Below is a small trained network, with its code and all its weights. Each question gives an input and a class and asks what happens when units are switched off, that is, made to give their printed mean instead of their output.

import numpy as np


def w(rows, s, z=0):
    codes = np.array(rows[::2]) - 128.0
    scale = np.full(codes.shape[1], s)
    scale[-1] = z or s
    return codes * scale


def norm(h):
    return h / np.sqrt((h * h).mean(-1, keepdims=True) + 1e-5)


def f(y):
    return np.maximum(y, 0)


def log_softmax(a):
    a = a - a.max(-1, keepdims=True)
    return a - np.log(np.exp(a).sum(-1, keepdims=True))


def net(x, mask):
    res = np.array(x, float).reshape(1, 8) / 4 @ E
    u = 0
    for l in range(3):
        y = f(norm(res) @ A[l][:, :-1].T + A[l][:, -1])
        res = res + np.where(mask[u : u + 4], y, B[l][:, -1]) @ B[l][:, :-1]
        u += 4
    return log_softmax(norm(res)[-1] @ U[:, :-1].T + U[:, -1])


A, B = {}, {}
E = w([
[142,116,144,155,135,141],'x0',
[224,130,179,4,129,109],'x1',
[137,101,171,106,244,159],'x2',
[91,40,137,141,121,101],'x3',
[114,88,106,176,210,40],'x4',
[129,90,145,62,175,239],'x5',
[190,177,156,241,67,151],'x6',
[103,240,183,86,179,129],'x7',
],0.0043)
A[0] = w([
[2,225,140,122,121,130,1],'L0N1',
[88,185,195,118,185,148,201],'L0N2',
[151,130,72,97,23,85,111],'L0N3',
[17,90,182,140,148,138,54],'L0N4',
],0.0074,0.0018)
B[0] = w([
[254,67,75,75,138,155,210],'L0N1',
[172,124,151,128,88,121,253],'L0N2',
[72,152,221,198,111,148,222],'L0N3',
[151,142,111,172,148,115,208],'L0N4',
],0.0086,0.0038)
A[1] = w([
[120,171,56,126,81,103,77],'L1N1',
[176,140,110,75,160,117,125],'L1N2',
[150,133,101,58,96,30,138],'L1N3',
[129,104,187,1,164,211,3],'L1N4',
],0.0079,0.0012)
B[1] = w([
[126,2,190,130,139,122,147],'L1N1',
[136,104,96,159,115,182,199],'L1N2',
[111,135,189,152,161,108,188],'L1N3',
[173,94,132,87,137,156,252],'L1N4',
],0.0092,0.005)
A[2] = w([
[127,125,62,100,107,71,6],'L2N1',
[136,148,111,200,93,180,146],'L2N2',
[47,92,98,177,2,181,172],'L2N3',
[202,161,243,112,88,126,217],'L2N4',
],0.0073,0.0016)
B[2] = w([
[53,144,179,97,154,77,130],'L2N1',
[105,215,247,203,15,183,190],'L2N2',
[127,254,251,223,100,140,203],'L2N3',
[103,91,121,193,71,149,254],'L2N4',
],0.0064,0.0066)
U = w([
[82,178,79,74,99,96,2],'0',
[106,138,9,153,200,67,10],'1',
[90,178,209,221,69,134,237],'2',
[24,85,113,111,190,27,49],'3',
[200,36,139,81,128,211,196],'4',
],0.011,0.0041)

Each question gives the input, the list of numbers given to net, and the class t.
The units are the neurons (one row each of A and B). Each row of codes is followed by its name. A weight is (code - 128) times the scale printed after its matrix; where a second scale follows, it is the last column's (A, B and U).
mask holds one flag per neuron, layer by layer. A switched-off neuron (its flag False) gives its mean, the last column of its row in B, instead of its output. The means were averaged over made-up inputs and are rounded, as every weight is.
A unit's drop is (log p(t) with every unit on - log p(t) with that unit switched off) / (log p(t) with every unit on - log p(t) with every unit switched off).
The circuit of an input: a set's keep is (log p(t) with only the set's units on - log p(t) with every unit switched off) / (log p(t) with every unit on - log p(t) with every unit switched off). Starting from all 12 units, units are removed one at a time, each time the one whose removal leaves the highest keep (on an exact tie, the one counted first), for as long as the keep stays at least 0.8.
circuit, biggest first: the units of the circuit, biggest drop first
top k neurons: the k neurons with the biggest drops, biggest first
k most important neurons of layer l: the k neurons of layer l with the biggest drops, biggest first
drop when u is switched off: that unit's drop, to one decimal
input [3,-5,-1,1,7,6,0,6], class 4: circuit, biggest first => (L0N1, L2N3)
input [3,8,-6,-6,7,2,-6,8], class 4: 2 most important neurons of layer 1 => (L1N2, L1N4)
input [-6,-1,-1,1,7,-4,-1,8], class 4: 2 most important neurons of layer 2 => (L2N3, L2N2)
input [0,-1,-1,1,1,-3,-1,7], class 4: circuit, biggest first => (L0N1)
input [8,-6,3,3,-7,4,1,5], class 4: circuit, biggest first => (L0N1, L1N4)
input [2,-4,7,-1,-5,-4,4,6], class 4: top 3 neurons => (L0N1, L0N3, L2N3)
input [-6,-5,8,-2,7,3,2,1], class 1: top 2 neurons => (L0N3, L2N3)
input [4,-3,3,-2,8,-1,-1,-7], class 1: top 2 neurons => (L0N3, L2N3)
input [-2,3,4,-6,5,-6,0,-8], class 3: top 2 neurons => (L2N2, L2N3)
input [2,-3,-2,6,3,6,-5,-2], class 3: 2 most important neurons of layer 1 => (L1N4, L1N2)
input [1,-7,2,-2,8,1,0,7], class 1: top 2 neurons => (L2N3, L0N3)
input [-8,-3,4,-8,4,4,6,8], class 4: circuit, biggest first => (L0N1, L2N3)
input [7,2,-1,8,6,-2,-4,1], class 1: top 2 neurons => (L2N2, L0N4)
input [-5,-8,-5,-2,4,-1,-3,4], class 4: top 2 neurons => (L0N1, L1N1)
input [-4,1,2,4,7,-8,-4,5], class 3: circuit, biggest first => (L2N3)
input [6,0,-6,-8,8,-4,-6,4], class 3: 3 most important neurons of layer 1 => (L1N4, L1N1, L1N3)
input [-7,-7,8,-1,4,3,-5,8], class 4: top 2 neurons => (L0N1, L0N2)
input [5,-7,1,-2,5,-3,-3,3], class 1: 2 most important neurons of layer 2 => (L2N3, L2N4)
input [7,-5,3,-3,-2,-6,-8,7], class 4: drop when L0N1 is switched off => 0.9
input [5,-6,-8,-6,-8,2,-4,7], class 4: drop when L0N1 is switched off => 1.3
input [3,-8,1,0,8,-2,-4,-1], class 3: drop when L1N2 is switched off => 0.2
